Below are the code and all the weights of a small trained network. Each question names an input and a class and asks about switching units off, where a switched-off unit gives its printed mean instead of its output.

import numpy as np


def w(rows, s, z=0):
    codes = np.array(rows[::2]) - 128.0
    scale = np.full(codes.shape[1], s)
    scale[-1] = z or s
    return codes * scale


def norm(h):
    return h / np.sqrt((h * h).mean(-1, keepdims=True) + 1e-5)


def f(y):
    return y / 2 * (1 + np.tanh(0.7978845608 * (y + 0.044715 * y**3)))


def log_softmax(a):
    a = a - a.max(-1, keepdims=True)
    return a - np.log(np.exp(a).sum(-1, keepdims=True))


def net(x, mask):
    res = np.array(x, float).reshape(1, 3) / 4 @ E
    u = 0
    for l in range(3):
        y = f(norm(res) @ A[l][:, :-1].T + A[l][:, -1])
        res = res + np.where(mask[u : u + 13], y, B[l][:, -1]) @ B[l][:, :-1]
        u += 13
    return log_softmax(norm(res)[-1] @ U[:, :-1].T + U[:, -1])


A, B = {}, {}
E = w([
[252,220,39],'x0',
[254,98,138],'x1',
[136,166,222],'x2',
],0.0051)
A[0] = w([
[86,116,203,76],'L0N1',
[116,124,96,118],'L0N2',
[154,116,186,109],'L0N3',
[43,104,116,87],'L0N4',
[189,52,171,100],'L0N5',
[104,106,46,243],'L0N6',
[209,155,148,255],'L0N7',
[189,91,110,104],'L0N8',
[137,73,169,101],'L0N9',
[105,100,164,98],'L0N10',
[188,178,101,160],'L0N11',
[224,112,115,176],'L0N12',
[138,146,7,95],'L0N13',
],0.013,0.0055)
B[0] = w([
[182,103,201,175],'L0N1',
[125,131,86,130],'L0N2',
[148,169,117,154],'L0N3',
[94,124,124,175],'L0N4',
[153,142,2,175],'L0N5',
[120,94,32,207],'L0N6',
[137,196,162,254],'L0N7',
[91,200,99,154],'L0N8',
[146,149,113,154],'L0N9',
[161,83,139,147],'L0N10',
[147,177,185,209],'L0N11',
[146,188,125,219],'L0N12',
[162,140,91,191],'L0N13',
],0.009,0.0075)
A[1] = w([
[22,168,145,127],'L1N1',
[62,201,71,116],'L1N2',
[88,158,208,60],'L1N3',
[151,81,120,84],'L1N4',
[99,82,19,5],'L1N5',
[192,61,61,67],'L1N6',
[147,180,70,66],'L1N7',
[88,173,85,57],'L1N8',
[208,67,164,18],'L1N9',
[102,81,117,26],'L1N10',
[12,192,105,98],'L1N11',
[88,73,131,71],'L1N12',
[2,186,91,107],'L1N13',
],0.011,0.0034)
B[1] = w([
[222,62,146,163],'L1N1',
[132,95,104,248],'L1N2',
[134,99,201,177],'L1N3',
[212,112,70,114],'L1N4',
[47,46,254,216],'L1N5',
[163,78,151,166],'L1N6',
[46,156,97,251],'L1N7',
[140,134,92,158],'L1N8',
[102,142,185,131],'L1N9',
[113,149,93,122],'L1N10',
[215,95,100,172],'L1N11',
[116,141,41,155],'L1N12',
[225,95,63,185],'L1N13',
],0.005,0.0031)
A[2] = w([
[87,82,94,108],'L2N1',
[93,74,83,110],'L2N2',
[194,46,145,169],'L2N3',
[85,65,155,152],'L2N4',
[169,196,65,181],'L2N5',
[97,62,77,97],'L2N6',
[99,52,76,120],'L2N7',
[142,151,61,79],'L2N8',
[113,128,135,76],'L2N9',
[247,121,100,202],'L2N10',
[209,206,166,253],'L2N11',
[77,147,142,122],'L2N12',
[71,85,136,114],'L2N13',
],0.015,0.0044)
B[2] = w([
[210,142,122,150],'L2N1',
[255,174,132,156],'L2N2',
[121,75,138,162],'L2N3',
[130,75,75,163],'L2N4',
[73,66,91,218],'L2N5',
[208,165,116,162],'L2N6',
[233,148,109,169],'L2N7',
[110,141,114,157],'L2N8',
[142,152,127,120],'L2N9',
[75,91,124,188],'L2N10',
[96,68,121,249],'L2N11',
[151,107,145,126],'L2N12',
[134,102,106,147],'L2N13',
],0.0094,0.013)
U = w([
[160,161,167,2],'0',
[81,232,216,187],'1',
[32,167,24,203],'2',
[142,127,151,14],'3',
[94,24,195,210],'4',
[164,163,168,5],'5',
[249,81,65,199],'6',
],0.018,0.0099)

Each question gives the input, the list of numbers given to net, and the class t.
The units are the neurons (one row each of A and B). Each row of codes is followed by its name. A weight is (code - 128) times the scale printed after its matrix; where a second scale follows, it is the last column's (A, B and U).
mask holds one flag per neuron, layer by layer. A switched-off neuron (its flag False) gives its mean, the last column of its row in B, instead of its output. The means were averaged over made-up inputs and are rounded, as every weight is.
A unit's drop is (log p(t) with every unit on - log p(t) with that unit switched off) / (log p(t) with every unit on - log p(t) with every unit switched off).
most important unit: the unit with the biggest drop
top k neurons: the k neurons with the biggest drops, biggest first
top k neurons in layer l: the k neurons of layer l with the biggest drops, biggest first
drop of u: that unit's drop, to one decimal
input [-8,2,-1], class 6: top neuron : (L0N7)
input [6,7,4], class 1: top 3 neurons : (L0N7; L0N11; L0N6)
input [-2,1,0], class 4: top 2 neurons : (L0N1; L0N6)
input [4,4,3], class 1: top 4 neurons : (L0N7; L0N11; L0N6; L2N4)
input [7,3,3], class 2: top 3 neurons in layer 2 : (L2N5; L2N11; L2N2)
input [3,6,5], class 1: top 3 neurons : (L0N7; L0N6; L0N11)
input [8,1,5], class 1: top 2 neurons : (L0N11; L0N7)
input [-4,-7,3], class 6: top 4 neurons in layer 0 : (L0N7; L0N11; L0N12; L0N4)
input [3,-3,7], class 1: top 2 neurons in layer 0 : (L0N6; L0N5)
input [0,-2,8], class 1: top 2 neurons : (L2N5; L0N6)
input [-1,-7,2], class 6: top 2 neurons in layer 0 : (L0N7; L0N11)
input [-8,-6,1], class 6: top 2 neurons in layer 0 : (L0N7; L0N11)
input [5,0,3], class 1: drop of L0N11 : 0.4
input [1,3,8], class 1: drop of L0N7 : 0.3
input [-6,8,-3], class 2: most important unit : L0N9
input [5,-6,8], class 4: drop of L2N11 : 0.4
input [0,0,2], class 4: drop of L2N11 : 0.2
